Rows, each followed by one of two labels for a hidden trait (new trait and labels in each part)
In the rows, zero is written as 128.
[160 130 108 169 129 151 127 160  67 115 153 137 133 152 133 156  98 115] : J64
[169 130 122 194 160 143 153  97  52  92 136 177 125 150 151 155  54  97] : J64
[145 151 114 120 109 137 178 137 142 157 134 122 111 166 186 142  86 150] : J64
[124 141 120 110 113 140  77 198 107 123 146 100 155 121  83 136 176 123] : j235
[156 149 116 131 128 130 191  97 118 143 135 141 105 174 198 145  64 144] : j235
[138 149 117 118 112 136 144 135 134 150 135 122 122 149 122 138 116 141] : J64
[156 146 111 134 122 141 158 119 121 152 141 140 112 170 184 149  74 136] : J64
[148 130 122 183 147 146  93 126  40  89 145 154 146 127  90 150 100  85] : J64
[104 137 126  82 103 126  89 183 161 149 131  89 141 117 101 115 177 149] : j235
[ 99 150 121  51  76 126 128 189 211 182 132  59 125 133 117 114 178 176] : j235
[152 145 112 140 129 138 147 135  89 125 139 140 127 144 126 150  96 117] : j235
[123 136 122 129 112 141  55 197  95 114 144 118 157 102  55 139 178 108] : J64
[117 149 124 120  99 138  81 201 126 128 140  97 149 120  88 130 176 134] : j235
[107 130 130 117 119 128  73 156 123 121 131 110 143 109  82 119 179 126] : j235
[147 133 123 168 150 148  90 152  38  94 168 149 149 121  73 148 114  85] : J64
[113 139 117  83 103 128 134 158 175 169 131  86 128 130 129 123 174 158] : j235
[113 144 125 101 101 130  86 181 142 149 138  91 147 116 102 125 188 139] : j235
[169 135 113 186 152 144 171  91  56 109 135 179 120 163 174 159  43 103] : J64
[114 149 122  77  91 131 108 182 167 154 140  76 136 131 118 126 153 140] : j235
[124 152 118  66  89 135 157 161 188 171 134  74 121 147 161 130 139 171] : J64
[118 144 124  98 106 129 105 173 154 142 137  94 138 129 109 127 163 137] : J64
[126 166 106  68  78 134 161 171 198 192 142  84 113 153 185 134 140 195] : j235
[135 142 120 133 121 137  83 175  92 123 142 118 140 131  98 143 133 123] : J64
[100 156 121  53  77 122 119 200 207 179 134  57 125 142 127 115 188 177] : j235
[144 139 118 132 129 130 170  87 132 142 128 139 109 154 169 137  88 138] : J64
[153 137 118 164 143 153  94 178  33  83 148 141 150 126  78 154 121  92] : J64
[146 137 122 145 135 136 130 132  91 116 136 146 130 133 123 144  99 110] : j235
[159 137 116 143 132 136 180 102 114 148 134 156 116 170 184 148  64 130] : j235
[140 145 116 119 108 135 152  97 138 168 138 123 114 154 164 136 111 141] : j235
[137 147 121 101 107 129 171 126 158 160 130 113 109 158 169 130  98 161] : J64
[123 140 123  99 100 130 127 146 158 149 134 100 131 137 139 130 150 147] : J64
[141 143 118 136 121 143 109 150  91 114 138 158 132 136 117 144 123 121] : j235
[111 142 125  96 107 134  64 214 133 133 144  83 151 107  61 130 198 117] : J64
[115 146 123 108 104 145  60 204 116 125 148  91 153 111  31 130 201 124] : J64
[126 156 114  71  87 131 176 149 189 184 136  90 107 164 182 131 122 172] : j235
[132 153 118  92 101 126 160 124 187 184 128 108 103 156 180 130 110 169] : j235
[110 150 124  52  75 124  84 224 189 160 137  66 136 123  94 118 213 167] : j235
[119 155 118  66  88 130 146 157 191 168 130  84 117 138 156 126 148 170] : J64
[109 139 124  85  97 129  91 187 143 143 139  87 149 123  94 124 185 146] : j235
[161 138 114 145 138 137 179  97  87 139 135 161 113 161 189 150  57 121] : j235
[149 130 116 168 141 141 115 144  57  98 145 152 144 139 101 151 113 102] : j235
[133 146 118 133 117 147  75 182  87 117 143 123 147 137  95 141 134 107] : J64
[136 131 116  97 121 139 103 158 103 122 140 124 138 132 106 139 136 131] : j235
[154 120 124 166 143 130 180  76  92 115 128 169 112 148 178 142  55 119] : j235
[130 140 121 128 115 143  68 193  94 117 142 108 149 119  79 138 167 123] : j235
[125 135 126 162 132 150  72 182  40 100 147 139 150 121  59 147 144  91] : J64
[132 143 118 122 120 135 143 136 125 143 133 122 120 146 143 135 118 139] : J64
[148 142 117 128 123 131 174 101 128 145 131 138 111 162 173 141  80 149] : J64
[142 130 128 159 143 143  72 171  56 102 147 141 155 116  60 144 146  88] : J64
[135 139 120 138 128 143  94 171  92 116 142 125 144 126  98 145 139 117] : J64
[121 150 112  68  89 122 158 145 213 179 127  83 111 151 172 121 134 185] : j235
[163 130 116 175 148 145 152 114  60 105 139 167 124 152 154 151  68  90] : j235
[144 164 103  85  89 132 169 163 187 192 143  86 116 170 184 135 117 180] : j235
[138 125 126 179 142 137 134  96  97 118 128 167 125 130 138 128  93 116] : j235
[123 153 119  74  88 133  90 212 152 144 133  72 148 124  88 123 194 151] : J64
[163 151 107 144 120 144 139 146  90 136 148 139 124 164 160 158  84 131] : J64
[106 139 111  87 106 127  90 176 160 145 132  84 135 117 100 121 182 145] : j235
[148 153 123 138 127 130 192  97 135 144 133 144 106 170 197 147  70 144] : j235
[138 123 127 159 142 147  70 158  46  88 142 146 152 115  75 142 140  91] : J64
[127 154 121  86  91 137 113 186 148 163 144  83 132 141 117 137 157 151] : J64
[138 130 124 145 129 138  80 150  78 113 135 143 143 119  99 139 126 111] : J64
[120 145 111  90  96 139 143 167 167 160 130 103 119 145 147 128 134 161] : j235
[125 142 122  99 114 128 148 141 155 156 131 106 121 142 151 127 125 156] : j235
[126 149 118  93  95 134 107 186 129 142 144  95 135 143 116 134 160 148] : J64
[157 153 109 135 113 144 165 144 106 143 145 125 119 165 171 149  90 146] : j235
[101 162 120  52  72 135  98 222 195 172 143  60 138 128 112 121 203 176] : j235
[162 133 121 156 144 148 136 119  59  99 149 162 130 150 136 159  79 107] : j235
[134 144 120 110 115 129 147 145 130 142 135 113 118 140 143 136 125 141] : J64
[108 144 121  88  85 130 116 168 196 168 130  71 127 133 125 119 178 166] : J64
[137 141 125 131 127 142  94 168  84 118 144 129 143 129  94 139 136 115] : J64
[110 160 120  70  84 129 127 179 186 172 134  72 123 136 139 121 170 171] : J64
[139 147 117 108 100 126 191 121 182 163 127 122 106 165 191 133  92 172] : j235
[144 146 117 137 118 144 115 163  76 126 146 141 138 143 112 150 118 112] : j235
[104 148 126  75  69 129 118 182 189 154 134  73 136 122 119 119 180 168] : J64
[138 144 115 128 112 136 138 141 116 136 136 125 123 147 141 141 112 135] : J64
[130 156 109  95  91 138 142 188 155 179 141  93 116 151 150 135 133 159] : j235
[152 138 117 146 123 141 145 138  94 125 142 142 128 149 147 154  97 123] : j235
[ 96 144 119  72  80 134  58 217 179 154 143  67 146 114  73 122 224 154] : j235
[114 161 115  56  74 137  93 221 176 169 148  58 144 136 115 140 185 166] : J64
[146 149 113 114 108 133 178 123 145 159 136 134 113 158 178 144  89 160] : J64
[127 151 113 109  96 146  71 220 102 138 151  93 155 129  79 142 169 129] : j235
[112 158 118  67  83 125 116 195 179 171 137  72 130 136 190 121 178 166] : J64
[ 95 159 119  55  70 130 100 213 197 174 141  57 134 125 112 114 211 178] : j235
[106 144 123  86  98 129  99 191 167 149 137  84 142 127 100 122 181 141] : j235
[122 135 125 124 100 136  93 172 112 122 140 108 146 126  92 131 138 133] : J64
[146 138 117 145 126 138 144 142 100 120 143 150 120 147 149 145  96 116] : j235
[145 135 117 107 129 139 161 119 105 141 135 141 120 151 164 138  92 130] : j235
[123 152 116  91 108 130 152 159 162 159 137 102 119 148 154 132 127 156] : j235
[152 147 113 129 116 140 177 123 124 147 140 141 113 167 177 144  79 145] : J64
[116 151 120  67  79 129 136 167 205 171 133  55 115 142 156 122 156 182] : j235
